In the rows, zero is written as 128.
Here are made-up things, facts about them, and rows of numbers that follow some of those facts. Name the thing behind each unnamed row.

How the things are related:
Ξ: points at; τ: belongs to class
beplal Ξ [vokan, pleka]
bigru Ξ [vokan, viklak, mestam]
bipuge Ξ [trisum, tedive, skotral]
boskin Ξ [rusara, togre, bigru]
brapun Ξ [zaketro, tirir]
brazem Ξ [vadru]
breklok Ξ [mudru]
brevok Ξ [tepi, skotral]
bridri Ξ [mupan]
bunir Ξ [vadru, stisal, kiklu, grivur]
delom Ξ [pibestam, duges]
dibun Ξ [brazem, lebi]
drabran Ξ [grosu, gupus, dutrar]
dridrem Ξ [klifa, kiklu]
drodeske Ξ [triflu]
drofle Ξ [drovin, topas, geska]
droper Ξ [triflu]
drosek Ξ [tragres, tirir]
drovin Ξ [sugrol, fadi, kelo]
drunun Ξ [vokan]
drusunin Ξ [sugrol, tima, fenu, stibek]
dutrar Ξ [vokan, pibestam, mupan]
fadi Ξ [grosu]
februn Ξ [vuza, tima]
feni Ξ [tima, togre]
fenu Ξ [vokan]
flodo Ξ [grivur]
floflirem Ξ [skunel, seklan]
fludran Ξ [triver, zirak]
flunadrin Ξ [droper]
fudrur Ξ [rezo]
gastur Ξ [mupan, grogrek]
gedren Ξ [klirun, puna]
gezar Ξ [metuzil]
graflizim Ξ [klobrok]
grenak Ξ [metuzil, geska, triflu, rezo]
gristol Ξ [metuzil, drodeske, keti]
grogrek Ξ [skotral]
grorun Ξ [mupan]
grosu Ξ [pibestam, triver]
gupi Ξ [duges, boskin]
gupus Ξ [zaketro]
kabrimol Ξ [grosu, sugrol]
kelo Ξ [tima]
keva Ξ [vadru, droper]
kiklu Ξ [duges, viklak, zirak]
kistal Ξ [fadi]
klasu Ξ [trozan, triflu]
klegak Ξ [duges, drodeske]
klemuson Ξ [mupan, klifa]
klifa Ξ [vadru]
klirun Ξ [vadru, klifa]
kogunik Ξ [vadru, sodol]
koplaplur Ξ [pleka, grivur, zirak]
kotekla Ξ [duges, pleka, fenu]
lastus Ξ [vokan, kiklu]
linatral Ξ [vadru]
loban Ξ [klifa, zirak]
lostus Ξ [mipler]
loto Ξ [palaklo, pibestam]
lupo Ξ [triver, viplu, tirir, puna]
megos Ξ [skufluflu]
mestam Ξ [duges, fadi]
metuzil Ξ [pibestam, klifa]
mikogre Ξ [fadi]
mipler Ξ [vadru, kogunik, triver, klirun]
mudru Ξ [rudra, ratri]
mupan Ξ [rezo]
palaklo Ξ [droper]
palokor Ξ [duges, seklan]
pibestam Ξ [duges]
pilogro Ξ [pibestam, triver]
pleka Ξ [tima, triver]
purabrul Ξ [grosu, viklak, metuzil]
radrel Ξ [brevok, kelo]
ratri Ξ [fenu, skotral]
redrun Ξ [radrel]
rinem Ξ [pibestam, kelo, zirak]
riru Ξ [skunel]
rodrul Ξ [metuzil, pleka, zaketro]
rudra Ξ [vokan, zigo, duges, klifa, viplu]
rusara Ξ [brevok, pibestam, mupan, lastus]
seklan Ξ [vokan, kelo, stibek]
seruti Ξ [zigo, sugrol, klemuson, grivur, grogrek]
silor Ξ [vadru, flunadrin]
sipin Ξ [trebruda]
skegrom Ξ [zigo, klirun]
skistem Ξ [gedren, puna]
skotral Ξ [triflu, lastus]
skunel Ξ [zirak]
sode Ξ [pibestam, fludran]
soga Ξ [skufluflu]
stinubi Ξ [sotre, drastago]
tedive Ξ [sotre, pibestam, duges, mestam]
tepi Ξ [viklak, metuzil]
tiples Ξ [klifa, drusunin]
tirir Ξ [stibek]
tisto Ξ [zaketro]
togre Ξ [klirun]
topas Ξ [vuku, fusesi, duges, pleka]
tosum Ξ [ratri, dutrar]
tragres Ξ [vivan]
trebruda Ξ [vadru]
trefla Ξ [pilogro]
tripon Ξ [trozan]
trisum Ξ [vadru]
triver Ξ [vadru]
trodror Ξ [duges]
tropal Ξ [pleka]
trozan Ξ [mipler, viklak]
tuvasil Ξ [dutrar]
vadru Ξ [duges]
viklak Ξ [pibestam, tima]
viplu Ξ [pibestam, viklak, tropal]
vivan Ξ [skotral]
vokan Ξ [duges]
vuku Ξ [triver, stibek]
vuza Ξ [mikogre]
zaketro Ξ [pibestam, kiklu]
zigo Ξ [grivur]
zimor Ξ [vuza]
zirak Ξ [pibestam, klifa]
[beplal, bipuge, brapun, delom, dibun, drabran, drastago, dridrem, droper, drosek, drovin, drunun, dutrar, fadi, flodo, floflirem, fludran, fudrur, fusesi, geska, graflizim, grenak, grorun, kabrimol, kelo, keva, klobrok, kotekla, lebi, linatral, loban, lupo, mikogre, mudru, palaklo, palokor, pibestam, pilogro, pleka, puna, purabrul, radrel, ratri, redrun, riru, rudra, skistem, skotral, skufluflu, skunel, sode, sodol, soga, stinubi, stisal, sugrol, tepi, tima, tiples, togre, topas, tragres, traplegus, trebruda, trisum, trodror, tuvasil, viklak, vokan, vuku, zigo] τ a
[bigru, boskin, brevok, bridri, drudrun, drusunin, feni, fenu, gastur, gedren, grivur, grosu, kiklu, klegak, klemuson, klirun, loto, metuzil, rezo, rinem, rodrul, silor, skegrom, sotre, tisto, trefla, tripon, tropal, viplu, vivan, vuza, zaketro, zimor] τ b
[brazem, drodeske, drofle, flunadrin, gristol, grogrek, gupus, kogunik, koplaplur, lostus, megos, mipler, seklan, sipin, stibek, totril, triflu] τ d
[breklok, bunir, duges, februn, gezar, grafozos, gupi, keti, kistal, klasu, klifa, lastus, mestam, mupan, rusara, seruti, tedive, tirir, tosum, triver, trozan, vadru, zirak] τ c

Named rows:
[124  82  96 100  76  78 115 129 144 127 165  96 162  59 123 151 181 142
 207 188 148 155 148 182 170 116] -> skotral
[150  70  91 117 112  58 126 109 221  67 189 113 118  78 202 152 113 143
 179 109 137 119 158 192  80 137] -> vivan
[121 123 125 129 100 117 131 133 125 149 151 106 157 106 112 122 132 139
 150 137 140 149 148 151 159 125] -> tragres
[158 158  94 140 178 134 136 137 142  78 163 141 113 126 163 135 149 104
 127 106 147  99 109 122  31 167] -> viplu
[151 132  80 137 159 132 151 110 172  94 130 129  99 144 163 110 116 120
 118  76 129 104 137 152  56 123] -> feni
[116 140 123 124 114 130 142 140 115 165 128 116 155 120 101 121 126 133
 131 127 131 149 136 139 154 126] -> skistem
[133 109 117 118 149  89 165 124 168  93 152 148 106 120 193 127  60 130
 177  96 140  71 107 111  54 158] -> gastur
[167 106 133 143 129 114 122 110 200 108 120 103 117 121 134  98 133  83
  90 121  85 168 105 113 175 114] -> koplaplur
[122 142 105 115 131 128 145 126 102 158 110 125 153 107  86 141 157 137
 163 176 132 125 111 123 148 116] -> grenak
[172 149  99 124 207 118 165 119 122  95 174 153 141 112 174 150 117 111
 108 147 125  90  89  86  49 190] -> metuzil
[116  78 159 120 126 145  98  86  90 126 134 168 109 153 149 140 129 135
  94 135 112 105 138 114 138  89] -> bunir
[ 94 122 120  99 121 112  53 108 115 136  95 176 112 162 131 168 114 117
 110 124 100 107 145 107 104  82] -> keti
[126 139 120 129 116 109  95 118 191 116  85 112  64 151 127 112 122  93
 132 120  71 171 115 113 135 101] -> stibek
[148 120  81 133 156 126 149 115 178  97 129 129  99 148 170  99  99 110
 116  59 135 113 147 160  57 119] -> drusunin
[129 157  81 111 157  87 129 118 166 105 114 141  95 156 172 153  75 143
 126 103  90 120 151 145  35 140] -> sotre
[155 131  83 131 168 117 159 110 172  90 123 144 103 126 159 139 118 137
 133 105 123  96 122 146  62 128] -> tripon
[127 167 177 147 118 141 101 203  82 119 144 109 168 115 111 155 165 144
 114 152 161 147 126 123 163 192] -> delom
[133 133 151 131 109 146 121 175 106 128 105 104 152 128 110 122 142 141
 105 128 154 159 145 165 187 137] -> kotekla
[135 139 155 141 104 148 116 177 112 135 110  99 157 133 102 122 146 149
  98 126 148 158 151 165 185 137] -> topas
[151 123 104 130 164 116 158 118 167  89 123 144 106 129 170 130  94 136
 136  92 130  93 124 140  63 138] -> boskin
[112 147 134 140 111 142 147 142 115 160 133 119 150 116  99 123 129 131
 150 120 144 121 121 114 145 128] -> drabran

Rows to name:
No name comes twice in this set of rows, the named rows included.
[128 124 129 119 117 121 151 127 122 171 128 111 183 119 102 115 104 138
  99 133 128 157 144 143 177 128]	zigo
[141 122 120 121 129 118 142 132 115 168 165 101 207 104 114 112 114 125
  77 138 123 182 148 138 171 147]	skunel
[166 137  81 129 176 130 158 110 168  94 125 139 114 134 155 122 125 119
 115  97 131 102 119 144  59 128]	rodrul
[142  61 140 131  76  62  99 113 240  80 161  98 102  71 163 127 152 103
 190 145 104 164 112 137 173 122]	grogrek
[109 137 118 148 100 160 119 140 116 157 168  98 127 138 108  86 150 114
 133  97 152 169 164 155 136 123]	vuku
[125 116 125 117 110 121 139 142 118 157 131 106 162 111 110 114 122 136
 137 139 148 148 137 144 160 130]	mudru
[189 131 119 131 187 117 145 151 145  71 119 133 145 129 171 146 119 139
  61 130 133 117 127 151  96 169]	kiklu
[109 136 129 121 119 126 147 139 105 166 121 126 148 116 100 120 112 133
 161 144 143 127 121 116 141 137]	fudrur
[142 102 185 154 122 151 145  64 142 103 143 113  32 139 138 117 151 124
 143 158  67 161 110 106 170 127]	kogunik
[125 133 128 132 127 142 155 120 104 170 128 115 156 121  98 109 120 138
 117 133 134 147 131 134 157 125]	togre
[114 142 126 138 110 147 131 136 115 157 154 105 144 124  99 103 145 121
 134 118 145 151 146 140 139 124]	lupo
[107 106 125 132 121 153  76 117 127 124 112 166 125 148 129 122 153 100
 101  89 135  90 135 115 114  66]	februn
[103 118 169 166 119 145  88 115 153 121  94 180 138 129 119 160 121 138
  97  69 125  55 117  95 127  77]	kistal
[161 134 133 137 156 114 135 149 165  59  97 138 111 127 168 171 112 167
 105 114 128  98 127 165  99 161]	klegak
[122 111 118 126 144 163  87 105 103 116  98 181 115 144 113 140 183 103
 112 135 134  80 112 102 109  66]	trozan

The same things again, as new rows of numbers:
Some things and their rows:
[114 180 138 116 115  88 109 144 161 122 150 141 146  80 122 138 149 124
 129 170  90 188 152 131 199 142 137  82 108 106 132 119 146  91  95  97] -> flunadrin
[148 146 131 177  78  97 118 130 156 175 134 129 138 140 156 153 154 116
 167 126  94 161  47 159  68  73 113  85 158 125 156 142 115 158 116 100] -> delom
[ 96 134 133 117 123  89  99 119 142 123 127 127 133 128 128 169 141 130
 145 116 137 144 100 122 111 112 117  88 132 156 128 126 127 120 136  94] -> fudrur
[106 143 127 119 125  95 101  90 136 136 126 139 119 126 135 158 132 161
 147 110 113 138  94 129  95 116 117 109 131 142 113 159 132 118 103  64] -> fadi
[150 147 106 160  73  75 156 145 135  98 157 127  92 105 138 122 134 189
 109 160  85 157 124 127 109 145 136 102 136 126 142 135 112 109 127 105] -> bigru
[129 121 114 129 124  55 170 165 150  75 151  90  78  82 153  80 139 162
 121 162 135 118 166 132 102 100 104  24 122 108 148 134 114 126 117 154] -> sotre
[112 136 143 115 113  96  93 118 141 149 128 120 136 119 143 171 146 120
 154 117 135 161  92 130 116 103 117  94 122 152 141 117 129 135 152 117] -> dridrem
[ 96 138 132 127 119  87  99 116 148 116 128 133 140 132 124 179 140 132
 139 113 136 151  98 115 117 121 122  94 133 157 130 121 126 117 137  87] -> bipuge
[100 174 185 102 128  78  97  21 170 137 156 127 121 137 177 200 127 145
 146 118 172 211 116 110 167  94  90 106 127 141 162 105 159 147 120 137] -> trisum
[ 96 157 131 112 149  66 130 189 175  89 144 115 141  70 118 105 157  96
 132 169 113 144 179 133 176 104 121   6 105  91 135 123 136  98  82 117] -> triflu
[ 95 128 132 115 122  91  95 131 140 120 125 125 140 122 122 170 145 124
 142 116 142 144 102 121 115 118 123  85 128 158 128 120 124 120 148  97] -> grenak
[ 95 137 134 119 121  91  99 114 142 123 131 131 134 130 130 177 138 131
 142 116 136 148 100 117 119 119 120  96 131 156 128 125 130 121 138  92] -> palaklo
[120 150 128 180  90  79 137 105 164 133 147 142 136 158 141 175 138 133
 147 120 109 160  65 134  81  86 116  82 172 123 149 143 119 135  93  74] -> palokor
[179 140 112 133  72  98 138 160 114 145 140 105  83  68 161  92 148 178
 139 160  75 156 114 155  97 131 127 108 114 125 142 136 112 136 158 145] -> viplu
[153 161 135 126 146  81 142 103 146 113 144 119 110 103 148 129 168 181
 165 160 124 112 117 157 140 126 181 120  92 152 135 131 128  76  63  85] -> februn
[144 146 141 127 125  81 134 171 151  96 143 102 142 109 128 159 183 130
 158 167 147 124 114 148 167 134 193 106  87 173 158  71 116  78 129 122] -> mupan
[101 131 132 118 113  96  92 133 140 129 123 124 143 125 126 179 147 118
 145 118 134 146  96 120 116 119 124  92 131 158 132 113 122 122 155 101] -> grorun
[126 136 111 137  79  72 145 166 132  70 154 120 108 105 120 145 138 173
  94 165 116 161 142 104 144 168 143  93 123 147 143  98 113  97 164 123] -> vivan
[118 209 172 102 123  79 114  75 178 138 166 135 130  82 160 144 138 134
 135 168 110 229 162 131 232 117 114  84 106  89 153 112 169 116  78 132] -> kogunik
[127 126 115 129 124  57 170 161 148  71 151  93  80  87 153  79 139 166
 119 159 131 124 168 129 108 103 108  30 121 113 149 133 113 126 117 154] -> drudrun
[ 83 120 131 117 162  70 121 129 157 105 132 110 121 119 141 129 141 121
 152 113 155 108 128 130  90  72  95  27 133 127 127 146 123 135 103 107] -> traplegus

Which thing is each row?
No name comes twice in this set of rows, the named rows included.
[131 158 117 230  65  73 156 113 184 123 160 155 148 189 134 188 140 130
 135 128  92 170  46 136  66  79 121  80 201 111 167 147 109 132  73  50]	vokan
[106 139 140 110 119  96  93 108 139 142 128 122 132 119 142 169 144 128
 154 118 137 155  98 127 119 108 114  97 122 151 134 120 130 134 147 110]	tiples
[149 144 113 130  87  83 140 141 123 109 146 116  85  83 146 109 136 191
 117 155  97 154 133 130 116 146 130 105 116 129 138 135 119 116 139 121]	rodrul
[189 164 138 186  96  82 165 143 168 139 156 112 131 126 164 133 183 140
 179 174 103 138  69 182 114  91 181 100 121 132 176 111 109 106  76 107]	tedive
[176 210 184 192  98  52 184  41 214 120 199 121 125 168 199 181 163 153
 163 179 149 208  90 159 176  70 156 107 141 112 221  82 134 121  44 138]	vadru
[179 132 124 122  65 105 122 181 110 156 134  90  95  56 163  96 157 151
 147 164  92 170 109 156 118 132 129 101  97 141 156 105 114 148 203 183]	metuzil
[168 149 129 204  56 102 127 140 156 193 136 125 141 141 165 146 162 108
 178 129  77 165  24 176  47  53 111  80 169 107 171 145 106 171 117 106]	pibestam
[151 177 165 124 137  72 140  86 167 111 163 111 118 117 167 157 170 162
 162 167 155 155 123 149 178 112 170 117  96 152 169  91 135  92  83 126]	bunir
[105 145 123 142 114  88 115  99 146 126 135 146 127 140 129 172 133 153
 139 113 111 144  88 123  91 118 119 103 146 142 124 155 126 115  96  58]	beplal
[120 119 114 125 126  54 163 176 146  65 148  88  85  88 148  85 142 157
 118 161 142 118 168 124 112 106 110  25 115 116 147 122 111 123 132 157]	rezo

The same things again, as new rows of numbers:
Some things and their rows:
[ 14 132 134 129 135  87  80 138 118 139 138  76 107] -> brazem
[ 66 150 129 106 111 103 107 113  91 154 132 137  95] -> rodrul
[ 69 157 129 117 132 123 137 114 106 153 138 129 122] -> zaketro
[ 88 121 129 127 111 115  92 124 121 136 116 111  89] -> keti
[ 27 108 125 123 124  92  91 140  86 154 151  77 107] -> trebruda
[ 59 128 103 117 104  92 100 119  56 155 122 127 119] -> kabrimol
[ 65 138 110 115 120 111 134 119  93 158 135 110 147] -> sode
[ 55 135 112 103 101 100 127 117  81 154 132 106 128] -> fludran
[ 51 122 101 125 128 111 119 122  92 167 117 107 113] -> loban
[ 58 136 119 132 130 109 100 116 102 165 113 144  86] -> bridri
[ 84 137 131 121 117  86 102 130  90 153 110 109 104] -> tosum
[ 65 154 125 109 128 123 128 113  99 149 134 129 111] -> rinem
[ 52 121 102 118 127 102 119 123  96 166 120 111 118] -> dridrem
[ 56 140 126 120 115 109  93 114  88 153 124 135  84] -> gedren
[ 52 147 123 140 114  76  82 120 111 150 120 112 142] -> flunadrin
[ 68 110 107 114 100 115  97 112 122 147 127 127 111] -> fusesi
[ 74 146 118  93  99 107 150 116  89 153 141 108 153] -> viklak
[ 64 110 108 115 101 115  99 113 122 147 128 121 112] -> sodol
[ 83 134 130 124 118  89  98 131  81 151 111 106 102] -> breklok
[ 61 126 108 114 107  81 102 122  87 166 122 124 121] -> mudru
[ 88 141 127 135 135 102 124 129 104 159 108 100 125] -> rusara

Which thing is each row?
No name comes twice in this set of rows, the named rows included.
[ 64 149 133  86 104  95 110 114  92 149 134 137  91]	tropal
[ 47 134 109 141 147 124 102 115 110 166 106 134  77]	klemuson
[ 58 128 102 116 113 102 119 119  82 162 119 116 123]	skunel
[ 62 135 115  77  80  85 121 114  70 155 129 122 112]	kelo
[ 84 138 132 133 118  94  99 129  83 152 113 105 115]	gezar
[ 65 125 110  67  95  72 126 126 100 166 121 125 100]	beplal
[ 87 131 134  89 122  73 125 136 124 164 109 105  88]	lastus
[ 62 140 122  62  72  84 129 116  72 148 140 115 112]	pleka
[ 74 130 102  97 154 104 135 139  83 148 140 124 149]	delom
[ 84 139 131  99 103  83 104 129  83 147 112 108  91]	tirir
[ 76 145 125 135 152 135 141 131  99 151 113  84 123]	zirak
[ 58 131  92 120 113  94  79 123   8 150 116 143 125]	fadi
[ 88 131 112 107 161  86  83 156  29 135 115 140 104]	mestam
[ 80 127 123 160  94  52  97 115 121 182 134 114 170]	skotral
[ 69 146 128  84 118  89 119 119 112 160 126 142  83]	bigru

